Here is a tiny trained network, its code and every weight. The questions are about switching its units off for an input and a class, where a switched-off unit gives its printed mean instead of its output.

import numpy as np


def w(rows, s, z=0):
    codes = np.array(rows[::2]) - 128.0
    scale = np.full(codes.shape[1], s)
    scale[-1] = z or s
    return codes * scale


def f(y):
    return y / 2 * (1 + np.tanh(0.7978845608 * (y + 0.044715 * y**3)))


def log_softmax(a):
    a = a - a.max(-1, keepdims=True)
    return a - np.log(np.exp(a).sum(-1, keepdims=True))


def net(x, mask):
    res = np.array(x, float).reshape(1, 4) / 4 @ E
    y = f(res @ A[0][:, :-1].T + A[0][:, -1])
    res = res + np.where(mask, y, B[0][:, -1]) @ B[0][:, :-1]
    return log_softmax(res[-1] @ U[:, :-1].T + U[:, -1])


A, B = {}, {}
E = w([
[132,103,158,144,104,179],'x0',
[151,170,76,228,62,111],'x1',
[128,33,167,212,155,19],'x2',
[5,142,141,96,82,72],'x3',
],0.012)
A[0] = w([
[144,141,124,217,91,74,88],'n0',
[137,113,147,105,160,163,215],'n1',
[104,105,175,135,169,93,136],'n2',
[151,185,73,150,92,173,170],'n3',
[63,76,174,135,150,106,132],'n4',
[124,180,152,118,249,163,254],'n5',
[192,114,154,156,183,113,162],'n6',
[198,141,91,137,128,125,191],'n7',
[216,144,93,86,175,179,190],'n8',
[139,102,165,144,168,109,149],'n9',
[180,100,145,143,161,126,133],'n10',
[71,172,143,57,77,162,202],'n11',
[142,124,130,203,131,112,132],'n12',
[153,182,83,166,75,128,221],'n13',
[140,131,182,94,158,136,229],'n14',
[183,134,100,163,148,134,140],'n15',
[129,86,148,155,107,64,126],'n16',
[106,140,136,163,79,122,158],'n17',
],0.015,0.0052)
B[0] = w([
[140,202,151,200,141,243,237],'n0',
[147,168,48,186,62,125,184],'n1',
[153,64,104,135,106,132,190],'n2',
[114,52,101,40,215,212,223],'n3',
[147,73,26,118,112,121,205],'n4',
[153,157,73,196,67,144,211],'n5',
[176,153,185,156,48,26,216],'n6',
[172,89,157,126,79,252,201],'n7',
[60,137,27,160,34,225,241],'n8',
[179,69,149,157,80,81,186],'n9',
[151,171,176,104,88,52,191],'n10',
[206,213,131,85,211,130,253],'n11',
[158,151,162,186,120,170,208],'n12',
[60,77,194,44,184,218,230],'n13',
[176,173,64,137,55,55,190],'n14',
[235,25,160,131,103,137,196],'n15',
[111,108,101,254,117,181,216],'n16',
[47,167,135,128,171,150,179],'n17',
],0.0082,0.015)
U = w([
[57,197,68,184,86,167,138],'0',
[117,39,105,81,139,166,86],'1',
[192,253,132,84,144,102,241],'2',
[37,171,171,63,199,133,132],'3',
[149,136,155,140,63,28,3],'4',
[168,146,221,153,139,138,131],'5',
[89,23,59,129,122,97,168],'6',
],0.012,0.0034)

Each question gives the input, the list of numbers given to net, and the class t.
The units are the neurons (one row each of A and B). Each row of codes is followed by its name. A weight is (code - 128) times the scale printed after its matrix; where a second scale follows, it is the last column's (A, B and U).
mask holds one flag per neuron, in row order. A switched-off neuron (its flag False) gives its mean, the last column of its row in B, instead of its output. The means were averaged over made-up inputs and are rounded, as every weight is.
A unit's drop is (log p(t) with every unit on - log p(t) with that unit switched off) / (log p(t) with every unit on - log p(t) with every unit switched off).
The circuit of an input: a set's keep is (log p(t) with only the set's units on - log p(t) with every unit switched off) / (log p(t) with every unit on - log p(t) with every unit switched off). Starting from the 12 units with the biggest drops (on a tie, the unit counted first), units are removed one at a time, each time the one whose removal leaves the highest keep (on an exact tie, the one counted first), for as long as the keep stays at least 0.8.
circuit, biggest first: the units of the circuit, biggest drop first
unit that matters most: the unit with the biggest drop
k most important neurons: the k neurons with the biggest drops, biggest first
drop when u is switched off: that unit's drop, to one decimal
input [4,-5,-1,1], class 2: 2 most important neurons	[n16 n8]
input [4,-4,-8,4], class 2: circuit, biggest first	[n11]
input [1,0,1,0], class 4: circuit, biggest first	[n8 n3 n0]
input [6,1,-4,-8], class 1: 4 most important neurons	[n3 n15 n0 n7]
input [6,8,0,-3], class 1: 2 most important neurons	[n3 n13]
input [-5,-1,-7,-8], class 0: 2 most important neurons	[n8 n5]
input [-2,-8,2,2], class 6: 2 most important neurons	[n4 n6]
input [-2,8,6,0], class 5: 2 most important neurons	[n8 n15]
input [-8,-1,0,3], class 2: 4 most important neurons	[n8 n13 n3 n16]
input [-7,3,-5,1], class 3: drop when n5 is switched off	0.0
input [-2,-7,-2,-3], class 0: drop when n8 is switched off	0.2
input [-5,8,-1,3], class 3: drop when n13 is switched off	0.2
input [-4,-4,-5,-8], class 0: drop when n8 is switched off	0.3
input [8,1,-8,3], class 3: unit that matters most	n3
